Each name stands for a flat space through zero: a line, a plane or more. A row that begins with a name and a colon came from that space; any other row is followed by the name of the space it lies nearest, among the names in its block.
madengovef: [-377 -349 -222  242 -203 -168  230  287 -189  -97  -63 -293   62 -109
  112  -26  -78   -1  -18  149   90  -27   -7  194  322]
gurentegi: [ 148    7  173  -98  -69  136 -160  -29   99   64   -7   92 -182   75
  -28  -43   10    7   14   69   10  -57 -156 -230 -328]
bimizeg: [ -56  -79 -211  158  368   10  -69  148 -254 -263    9 -330  305 -201
  261   63 -247  230  108 -215 -152  -56  404  434  182]
zamozguz: [-130  -41  127  -59  109  253 -404 -112 -104 -188  -30  184 -207  -27
   95 -127   22   75  -93 -128  119 -362 -141 -178 -333]
bimizeg: [-203 -265 -244  275 -332 -285  182  389 -168  -53  -37 -256   41  -20
  120    8  -19   42   51  337   25  -89 -127  252   80]
zamozguz: [ -80  -40   84  -82  -40 -109  366 -242   53  180  204  -75 -210   23
 -406  113  246 -193 -142   58  362  155 -134 -265  171]
tekuguvu: [ -42  -53   23  112   78   86 -244  126 -197 -178  -24  -33  -54  -25
  146 -100  -50  176    6  -58   21  -69  -58  -53 -112]
bimizeg: [ 216  367   35 -171   -7 -253  140 -288  150  260  192 -161  -69  116
  -67 -124   47 -177 -105  -58  186  546 -113   33    6]
gurentegi: [ 109   32   71  -52 -171 -126   39  136   89  161   66  -75 -143   56
  -26   42  -18  -91  125  290   69   44 -185 -101 -195]
tekuguvu: [-127  -80  -67  204 -140   17 -111  242 -225  -93  -99   77   53  -43
  240 -118  -61  156   13  -26   -6  -23  -17   61  121]
madengovef: [ 102  175   59  -10  159    6 -149 -110 -115  -79 -123   18   40  154
  -39  -19   91   96   19  -86 -194  276  -28  -90   33]
madengovef: [ -52  154    4   24  302   70 -262  113 -231  -92   56 -328  131 -248
  560 -249 -448  143   56 -356   94  341  241  200  202]
zamozguz: [ 338  -12  230   40   31 -128  300   86   29  136  283 -192 -242  101
 -530  305  283   49   76  340  169  196 -240 -517 -123]
tekuguvu: [-102 -149 -128  192   -4  -10  256 -120 -139 -149 -137 -211  251  -27
  -26   20  132  169 -275 -175 -196  206  125  135  413]
tekuguvu: [ 587  266  298 -197  373  176 -232 -153  153   64  247  148 -197  137
 -340  171  104  108  175  -30   -3  -18   -6 -361 -559]
gurentegi: [ 519  193  101  211 -155 -200    8  575  -32  108  177    1   43   14
   52  210    0  249  304  432 -128   50 -145 -143 -235]
zamozguz: [ -48 -169    7  185  -23   -7  319   12   -2  -57  234  -37  -37 -131
 -257   41  190   68 -263  -75  281  -49  -47 -205  225]
madengovef: [ 253  121  -28   53 -261 -263  277   29   75  154 -101 -179  152  163
  -72  145  166   29  -23  296 -314  341 -127   62   67]
tekuguvu: [ 259  115  158 -100    2   52  237 -102  218  227  211  152  -31  -49
 -244  160   98  -62  -26  -12  122   40   54 -223   30]
bimizeg: [-182  -87   17    1  -32   56    1  -31  -60  -13  151  -29 -107 -199
  116  -42  -35  -18 -139  -62  314 -254  -38   -2  -24]
bimizeg: [-251   88 -105   72 -410 -305   50  392   64  151  -22  140  -35  -23
  255 -195 -142 -251  116  287  174   83 -242   46  206]
gurentegi: [ 239   50  279  -45   65  220  -24   31  168    4  100  177  -57  -94
 -124  142   82   92  -57   37  -34 -184  -74 -430 -147]
madengovef: [-450 -480 -263  197 -396 -228  605  262   81   59   32 -270   89 -212
  -54   88  -32 -205 -120  268  193 -185   17  202  467]
gurentegi: [  77  234  188 -249  139   93 -200 -100   67  166   60   35 -124  -40
  151  -66 -194 -126  138  -81  123  153   22 -123 -108]
gurentegi: [-170 -292 -390  295 -274 -338  390  263 -141   37   21 -125   99   91
 -161   34   66  -27  101  170   89   58   89  399  279]
madengovef: [ 208   66   41   68 -282 -144  130  272  148  209  104  123  -67   69
  -61  -16    6  -49  113  236   74  132 -154 -136  -53]
zamozguz: [ 188  144  245 -221  255  291  142 -328  336   42   58  444   94  -80
 -398  325  235  -76 -109 -147 -151 -294  171 -370   88]
gurentegi: [-305  -50    2  -77 -226 -137  194  205  210  177  116  285 -162  -95
 -131   48  -13 -385  124  275  333 -268 -148 -182  169]
gurentegi: [ 107 -135  -11  -27 -305 -184  280  -55  242  228  246   51 -336  189
 -470   -1  243 -210  -58  266  360  -50 -298 -167 -303]
bimizeg: [ 124  172   13   22   29   74  -87   86  -94   76  -40  178  174  -72
  233   20 -121  115  124 -139 -111   74  214  120  140]
bimizeg: [-278 -134  -47   47 -279  -96  219  121   60   87  167  -24  -72 -248
  128  -27  -37 -150 -160  127  361 -279 -121   26  126]
zamozguz: [ 188  205  133   10  248   43 -106   17  -15 -101  102 -251  104 -147
  213  -61 -134  162  -98 -156  -54  244   28  -93   37]
gurentegi: [ 303  144  130 -107  213  -36  156 -323   30   44  230 -379  -19  -48
 -155  187  147   98 -190  -30   42  146  -11  -55 -166]
bimizeg: [ -23  -50   47   -9   88   48  188 -180  -23  -19  100   -9    5  -87
 -203  199  190   27 -145  -35   77 -154   41  -95   95]
tekuguvu: [ 136  243  237 -118  -68  208 -271  119  137   55 -109  219   97 -165
  426  -42 -201   52   14    3 -208 -110  -31 -157  -95]
tekuguvu: [ 152  342  194 -359  185  123  -59 -493  109  233  -20  191  -38   84
  -96   84   70 -155   10 -196  -29  210  108  -98  -11]
gurentegi: [-562 -544 -318  289 -359 -215  404  202 -210 -136  -91 -316   48 -128
   -3   76   95  -38 -166  262  126 -299  -76  272  336]
zamozguz: [-632 -357 -234  117 -352 -119  257   50   17  -20  -66  -79  -56 -113
  104 -300  -76 -265 -256  -40  338  -31 -105  146  421]
madengovef: [ 308  -56  234  -23  200  236  -87   45   63  -49  201   14 -132  -86
 -181  194   46  180   40   34   43 -284   -1 -327 -365]
bimizeg: [ 195  159   24  -61  166  -15  -45 -144  -57   76  145  -36  -44   47
  -59    4    9   46   49 -137  107  168   87   52 -102]
tekuguvu: [  81   49  122 -128  179  199 -401  -87  106  -97  125  143 -251   22
   20 -219  -93   -8  -13 -160  194 -213 -108 -154 -488]
gurentegi: [-168   96  206  -87   49   91   85   77    9   75  116  122   -2 -319
  118  182  -51  -94   -5   52  190 -211    8 -284  278]
gurentegi: [-286 -220 -199  112    9  115  -83  -28 -170 -164 -150  186   78    0
   43  -87   -3   51  -24 -214  -14 -241  181  242  135]
madengovef: [-301 -208  -91  156  127   90  152   52 -191 -215  -63 -134  232 -267
  119  129  -27  123 -132 -138  -58 -196  223  108  435]
bimizeg: [-158 -125 -291   93 -141 -180  177  -99   20  -23 -267    2  135  301
 -187 -165   93 -115  -26  -72 -218  369   62  277  294]
tekuguvu: [ 102  101    9  -68   32   14   24  -84  192   24   -7   84   75   29
  -45  -37   -5  -63  -51  -72 -102   63   39    1   11]
bimizeg: [-431 -208 -165  133 -278 -138   60  241   86  -68  124   22 -131 -161
  156 -311 -122 -204 -169   49  424 -237 -212   57  100]
tekuguvu: [ 169   88 -139    2  190 -137   44 -154  -50   -5  -39 -210   99  221
 -150  -43   15   33   78 -137 -158  456  151  224   56]
madengovef: [ 162  149  161 -138   57   28   98 -102  151   90   40   99   26  -28
 -156  254  131  -51   11  132 -112 -101  -21 -196  -33]
tekuguvu: [-180 -279  -41  161 -202   65  218  135  147  -20  215 -189  -38 -290
  170 -292 -182  -12 -348 -180  389  -38  -33  -22  170]
tekuguvu: [-140  -61 -255  -63   41 -178  107  -25 -112  103 -122 -199  125   84
   40   83 -150 -137  278   41 -101  150  277  477  161]
zamozguz: [ 258  240  275 -129   43  143 -138   52  320   40  197  247  -75 -148
   39    6  -26  -26  -79   34   64 -237 -153 -363 -270]
zamozguz: [-155  -29  -21 -116  -68   28 -238 -103   36  -29  -63   -2 -163   51
  144 -207  -85 -116  -42   -7   95 -126 -144   78 -278]
gurentegi: [ 136  -40  -34  129 -212 -102  130  152  -27  129  -76 -126   24  150
   10 -135  -46   60   49   37  -70  492  -34   -2  140]
zamozguz: [-169  -19  -91  233 -300  -91   17  573 -105   -3  -70  186  212 -240
  427   32 -190   65  153  219  -63 -250   23  125  285]
madengovef: [  -2  -23  -38   62  157  122  143 -158   64  -90   25   63  176  -77
  -95  -52   36   62 -210 -346  -31  102  214   11  311]
bimizeg: [  24   22    4   91   99  111 -311   83 -137 -157  -55  157  -44   78
   85 -181  -39  149   44 -160  -18    5  -18  -44 -123]
tekuguvu: [ 152  148  263 -184  -48  180   19 -176  212  166  101  255  -94  -93
  -64  101   94  -64 -118   -5   82 -165  -81 -317 -119]
madengovef: [ 192  145   68   59  -16  -62  107  316  170   47   51   62  183 -113
   67  114  -97   17  117  147 -167   50   41 -112  159]
zamozguz: [-315 -208   71 -107   33  275 -377 -252   38 -230   13  150 -347  -28
   18 -292   35  -69 -284 -182  312 -507 -252 -169 -444]
zamozguz: [ -46  -75 -225   67 -225 -287  137   53    2  118   48 -318  -55  119
   72 -238 -112 -109   -4   60  163  344  -72  323  -14]
madengovef: [ 165  174  128  -68  267   99 -225 -203 -106  -83    6   41  -78  124
 -105  -14  104  116   -2 -161  -42  153  -26 -165 -153]
zamozguz: [-257 -209 -208  218 -206 -111  252  107   22 -124  -49 -161  183 -124
  122 -148  -20    5 -277  -55    2   16    0  197  350]
tekuguvu: [-190 -255 -135  211  -53   50  124   24 -138 -192  -76   76  100  -35
 -108   55  169  131 -158  -64  -46 -240   54   60  188]
madengovef: [  85   12  -59   92  -58 -103  -49   70 -173  -43   -7 -199   40    8
  144   54   21  161    9  119  -82  -20  -51  175 -151]
bimizeg: [  -8  165  227 -239 -162  -82  148  -97  301  258  268  -32 -237 -169
   -2   20    2 -294 -143  208  378  -84 -290 -296 -123]
bimizeg: [-112 -262  -48  110  139  190   59 -181 -169 -238 -100 -116  111  -67
  -91  123  148  214 -214 -173 -143 -218  144   55   83]
gurentegi: [ 342  -19  -45  169 -197  -91 -199  358   69   -9  -23   39  -93  268
   -7 -211  -59  141  180  179 -133  169 -193  -17 -416]
zamozguz: [ -35  -98  -67  127  138   68  174 -191  -65 -206  -45 -105  211  -64
 -115   87  180  170 -288 -206 -165  -18  129   55  248]
madengovef: [-421  -69 -239  -16 -329 -213  276  -75    1  178   18   25   39 -128
  168  -89  -39 -279 -125   12  291  -93   28  371  329]
[-246   31  111 -178  296  306 -524 -296 -361 -152 -188  -29 -128  -40
  338 -129 -147   97   24 -311   32  -84   85   42 -159]
bimizeg
[  43  -24   70 -167  232  135   42 -397  107  -26  150  -29 -107  -23
 -268   93  143  -49 -174 -168  136 -183   54  -68 -179]
madengovef
[ 448  360  107  -44  -72  -39 -214   10   96  144  -15  257  -21  249
    9 -116   48   79  109    6 -166  311 -118  -90 -275]
madengovef
[ -93 -235  -75   24  428  205 -167 -283 -118 -411 -155 -350   81   43
  -92  -45   17  190 -183 -300 -250  -32  154  104  -86]
bimizeg
[  56   -1 -174  122 -253  -84 -132  308   35   21 -288  -19  203  137
  362 -273 -278   44  158   28 -349  316   59  312   53]
bimizeg
[  -5  -89    7   30 -208  -44  196  130  125  133   18   45  -17  -13
  -67   22   -6  -88   19  134   48   25  -41  -80  101]
madengovef
[ 289  165  161   -8   80  -36  -82  173  -13   99   73  -97  -78   81
   -9   -5  -86   69  203   88  -16  368  -66 -229  -84]
zamozguz
[-410  -67   23  -43  152  134  -46  -26  -60 -124   57  -60   20 -343
  275  -93 -199  -89 -148 -217  253 -209   97   -8  289]
zamozguz
[ 198  269  239 -183  278  138   19 -322   95   76  142  181  -42  -14
 -239  129  162  -22  -85 -195   67  111   47 -324   53]
madengovef
[-125   58   82 -141  125   71    4 -325   39   33  146  -26 -158  -63
  -61 -142   26 -126 -216 -251  329   89  -39 -118   46]
zamozguz
[ 122  -21  182  -67 -123  -63  351   -4  321  177  319 -144 -163 -147
 -231   88   80 -152 -193  181  305  -11 -208 -352  -33]
tekuguvu
[ 185   12  200   35   -6  221 -146   -3   -3  -76    7  -51   -5 -111
  182  -45  -16  235 -190  -82  -77  -54  -84 -204 -183]
tekuguvu
[ -87    8 -106  -22  609  332 -240 -477 -330 -328 -166  -70  289  -63
  105   -5  -36  281 -132 -694 -245   34  536  345  221]
zamozguz

Each name stands for a flat space through zero: a line, a plane or more. A row that begins with a name and a colon came from that space; any other row is followed by the name of the space it lies nearest, among the names in its block.
vaga_gelez: [-319  -10 -255  210 -542  -15 -393   14  409 -135  130  -67  190  153
 -309  579  114  128  153 -100   10  -11 -117  342 -307]
relez_buda: [ -61  106  -95   87  -75   -9  -52   87  101   -1 -101  163  -51   -1
  -61   83   94   60   51   38 -102  -86  118   70  -59]
vaga_gelez: [  14  -27 -161  242    3   50 -203  -28   83  -26 -229   69   37  -91
   33   -4  -32  146 -109  270 -238  -55   39   67  120]
vaga_gelez: [ 187  145  131  -37   -2   30  223  213  -37  -77 -102  163   26 -129
 -111  -95  240  103   88   82  -72  -27   83  -74 -220]
vaga_gelez: [ 125 -373   83  -20  -57  -39 -128   56  -37   16 -122   99 -102 -151
  207  190 -120  158  -72   21  -97  -40 -134  -67  -26]
vaga_gelez: [  12  -83  118  -32 -168  -40  -70   68   29  -83  136  -47  -52   24
  -30  160  -23   48  -28  -78  229  185 -128  -55 -107]
fozag_gel: [  29   69 -167   64   46   12  -40   36   87   47 -338  142   82 -110
   55  -10  -22  -37  -95  231 -113 -128  306 -136   13]
pasur_zile: [ 254 -101  148 -326 -132 -203  164  175  -88  -50  210 -126 -261   87
  -63  107   54  -11  132 -324  323  109 -165 -185 -328]
vaga_gelez: [ -68 -124  -25  -97 -157  -12  -21  -40   70  177   79 -173  190 -210
   41  302 -110   13  117  -41  296    9 -365  104 -225]
relez_buda: [ -40  243   22   61   67   18   41  164   33  -15  -94  348 -134  -26
  -15  -58  118   56   26  103  -66  -12  230   26   14]
vaga_gelez: [ 205 -278  -48   47  -84  -91 -315   74   98  -93  -64  -13   21 -350
  148  216 -157  323    7  318  -48   73 -347  158 -248]
vaga_gelez: [  95  335  -60   88   75  111  252   40  -34   11 -134   -1  116   42
 -218 -253  237  -27   26   92  -52  -43  141  -71   31]
pasur_zile: [ 175 -120   48   99 -342   -2    7  230  129  -62 -286    7  228 -252
 -143  193  181  188   41  118  -39 -105 -152  -46 -496]
pasur_zile: [ -96  -74  314 -193  178   13  233 -131 -247  -21  331 -104  -44  386
   15 -314  -41 -302  -22 -449   82   38  -23  -41  176]
pasur_zile: [ 125 -322  138 -123  225 -105 -114   79 -114   47  -95  313 -216 -188
  383  -17 -226  109  -24   72 -184 -105  -78   63   -1]
pasur_zile: [-299   90  138 -136  211   97  196 -219 -160  175  341  -60   10  206
   68 -129  -84 -265   53 -309  161   34  -38   95  327]
fozag_gel: [ -92  171 -348   56  118  -72  -91 -201   35   -5   18 -211 -205  137
  -29 -119  -20 -101  -19   37 -212  -67  320  -27  319]
pasur_zile: [ 142  -33  204  -86   -3   39  219  233  -74   89 -195  319    3 -136
   49   34  113   63   41  -28   30  -96    1 -117 -187]
fozag_gel: [ -48 -311  151   36 -328   11 -256  170  185 -192   -4  211  139 -186
   30  460   29  243   31   68 -105   32  -79  106 -329]
relez_buda: [ 274 -563  301 -346 -215 -124  -12  185  -41  -30   83  -29   24 -430
  238  461 -117  217  105  -53  185   69 -395 -118 -495]
fozag_gel: [  -8 -189 -131  148 -204  -69 -345  -27  179 -227  -55 -158   20 -251
   33  209  -31  205  -56  284 -280   33   71   41  -99]
fozag_gel: [ 394   90  387   31  236  351  392  309 -212  -82 -245  637  150 -239
   -7 -134  341  361  -18  310 -243   66   81 -154   89]
fozag_gel: [ 507 -387  581  -47   88  219  182  488 -175 -144 -331  798   82 -704
  286  176  223  647   40  442 -428  -16 -161  -56 -289]
fozag_gel: [-217  232 -705   29  108 -276 -378 -268  241  118  -37 -309 -246   19
   79   25 -267 -180   46  178  -76 -149  308  145  165]
fozag_gel: [-158  132  -50  -37   63   17  -36 -103   -4   76  227   23  -51  465
  -79  -15 -119 -205  -35 -277  350  139  -60   64  216]
vaga_gelez: [ -33   24   35  154  255   91    5 -141 -158   32  -44   54  -95  241
   75 -355  -88  -89 -195  -15 -136    6   61  -17  445]
pasur_zile: [-184 -126  -82  119 -124 -132 -461   74  254 -229  -90  227  -52 -114
  139  200 -133   82  -74  238 -257  -25  288  142 -144]
pasur_zile: [ 126   27  159 -179  351    0  257  -65 -280   78   90    6 -201   84
  152 -352  -67 -138  -56 -108   31   39   68 -170  284]
pasur_zile: [ 147 -283  345 -149  111  -28   97    4 -240    8  245  -60 -123  -83
  174 -101 -102   93   32 -155   82  110 -447   65  -20]
vaga_gelez: [  60  -80  -15 -133 -187 -209   -8  110   71  -83  -66 -142 -100  -71
  -17   70   25  -85   34  -85   19  -81  158 -169 -341]
fozag_gel: [-249  -47 -120  120 -313  -91 -240  -11  220  -24   48 -107   87  116
 -129  224  -17  -44   68 -146   43  -84 -121  227 -251]
relez_buda: [ -44  174 -597  131 -262 -181 -301 -175  261   22  -91 -532 -128  126
 -181  200 -113 -109 -116   96  259   98  172 -201   82]
relez_buda: [ -99    3 -238 -123  104  -35 -173  -96  109  137   39   44  -37 -286
  226  307 -209   53   69  230   78   33   74   65  106]
relez_buda: [ 134  -20  358 -101   90  105  355   59 -257  -68  166   68  -21  353
 -142 -282  196  -83   12 -376    1   27  -85  -94   65]
fozag_gel: [ 108  -95   53   20  105  -36  -96  121   11  -86 -258  311   15   70
  109 -133  -80  -32 -136  107 -147  -94  204  -66  -66]
fozag_gel: [-112  298 -522  240  185  -76 -156 -293   13  260 -214 -301 -272  292
   18 -288 -255 -264 -272   78  186    8  199 -169  586]
relez_buda: [  81 -293  119    9  -72  -61  -83   52  -17  -28 -143  -47  -11 -427
  214   83  -69  157  -39  190 -188  -62  -82  -50 -160]
relez_buda: [-174 -119  -51 -132  -93 -111   -2 -244  -54  143  309 -513 -115   53
   47   99 -172 -188   25 -293  290   83 -222  -40  106]
relez_buda: [ -57 -171  -63 -169  -40  -63 -139  131  135  160  -67  374   28 -151
  186  427 -133   84  171  -18   66 -159 -103  194 -261]
relez_buda: [  45   99 -373  143  -89 -139 -345   49  258 -159 -186   61   -7  189
 -135   44  -30   27  -22  169 -136  -81  192  118 -160]
vaga_gelez: [-170  471 -369   86   35   40   32 -256  101  -65  156 -423   43  178
 -274 -148  112 -192   -7   93   36  124  374  -83  308]
fozag_gel: [ 107   73 -193  152 -236 -154 -217  148  226 -239 -317 -106  -54 -316
  -56   62   82  117 -113  407 -181    9  395 -224 -263]
pasur_zile: [ 144 -186  419   92  -13  151   93  172 -118 -196  -15  259  135 -104
   -6 -105  172  234  -21   56 -259   32 -168   74 -120]
vaga_gelez: [  90   79    6  -14  125   -1  -56   84    1  -98 -122  217 -153 -104
  128  -22  -46   45 -156  257  -12  144  368 -239  168]
vaga_gelez: [-196   73   34 -110  135   63   77  -77  -53  133   13  157  -98  106
  155   47 -120 -226 -135  -90  179   70  365 -247  356]
fozag_gel: [  -3   49 -235  110  -57  -96 -264  -17  183 -177 -169  -67   19  -22
  -19   -6  -60  -22 -123  261 -145    2  331  -75  -39]
relez_buda: [  50  -10  255  110  319  225  177    6 -229  204 -150  331   79 -122
  205 -263  -71   76 -117  136  -13    2 -215   51  301]
relez_buda: [-160  141 -127  -35 -365  -79  -88 -111  177 -213  479 -551   21   43
 -326  277  158   23  183 -132  192  248  -94   87 -178]
pasur_zile: [ -17 -157  170  -26  115   53    6  -11 -128   31  166  235  -53  423
    7  -77  -53  -29   25 -350   -5  -40 -270  216  118]
relez_buda: [ -15   45  -34  -34  -10 -142   19   81  -14  186 -221   42 -244  -51
  146  -31 -143 -158 -134  -31  270  -22  144 -263    7]
relez_buda: [ -20  198 -211  162 -127   29  -86  -14  129 -135   53  -64   20  278
 -301   17  181   56   56  -32  -96   15   53  122   15]
pasur_zile: [  78 -263  120  -63 -298  -46  -77  181  124 -130   43   39  151 -313
  -38  368  136  278  225   23 -158  -88 -268  200 -529]
pasur_zile: [  29 -156  162   88   44   86   59  -33 -121   50  -49   39  121  227
  -14 -187  -32  -56  -84 -180  -23  -73 -249   67   56]
pasur_zile: [  40  143  162  -33  118   77  242  -40 -168   20  148 -114  -20   59
  -62 -240   75  -63  -14  -80  136  130  -71  -83  148]
vaga_gelez: [  20 -195   82  -57  248  -34   63 -100 -182  201  -14   56   38  307
  121 -316 -197 -190   12 -307  -21 -239 -357  226   30]
fozag_gel: [  59   26  281   17 -255   87  151  338   62 -111  -91  363  115  -88
 -164  192  305  173  102  -45   -5  -14    8  -15 -383]
[ -60  312 -410   94   37   -6  -42 -276   82   57    6 -502   84  129
 -166 -145  -76 -210 -110  135  210  118  157 -145  268]
vaga_gelez
[ -68  331 -179  -17  208   20  172 -196 -113  184  180 -202 -100  447
 -157 -295  -30 -263    9 -256  285   55  -60   20  338]
pasur_zile
[  12 -261 -237   57   42  -61 -350  -44  125   84 -209  187   42   53
  181  183 -267   55  -55   96 -114 -164 -103  178   -2]
vaga_gelez
[  46 -312   66 -172 -174  -77 -116   72   61  -84  133   -9  -82 -380
  152  447   -2  252  153   55 -124   18  -89   30 -222]
vaga_gelez
[ -97  -72  -77  131 -125   20 -167   14  127  -29  -31   87   96  -17
  -47  158   38  126   80   29 -188 -113 -113  251 -115]
vaga_gelez
[ 191 -264  268  -34 -198  -26   -3  328   29 -173 -137  395   44   66
  -59  144  163  174   67 -141 -169 -130  -94   49 -447]
pasur_zile
[  37   85 -280   94  -24   30 -105 -127   96   45 -143 -221  122  -33
  -45   49  -86  -33 -125  214  118   71   82 -141  136]
relez_buda
[ 101  105 -130 -102 -258 -118   -1  107  123  -42  -62 -207 -148 -209
  -61  290   43   14  -56  119  331  205  251 -416 -134]
pasur_zile
[ -48   35 -307  178 -177 -113 -221  -44  166   90 -254 -213  -53  -99
    0   98 -119  -28 -129  166  107  -29   54 -105  -18]
relez_buda
[ -96  119  -41  153   59   47 -108   14   58 -122  -40  201  -42   87
  -33  -85   69   49  -38  112 -255  -21  231  101  136]
vaga_gelez
[ -32 -180  250  -84  132  -30    7   49 -134  134   49  201 -133 -117
  274  -27 -188    9  -25  -69  123   21 -229   68   24]
pasur_zile
[   7  149 -118   75   92   26   93 -129  -43   -7  -50 -191   93  281
 -157 -315   46 -193  -65  -78  -64  -77  109  -43  131]
pasur_zile
[ 251   10   96  164  -11   49   14  133  -60  -35 -238   77   -7    3
  -36 -165    9  106 -206  162  136  136 -110 -186   14]
vaga_gelez
[ -28  -26  119  -21   29   28  -44  109   14 -151  101  310  -85   16
   16   80  108  143   92   -4 -246  -11  112  142  -20]
vaga_gelez
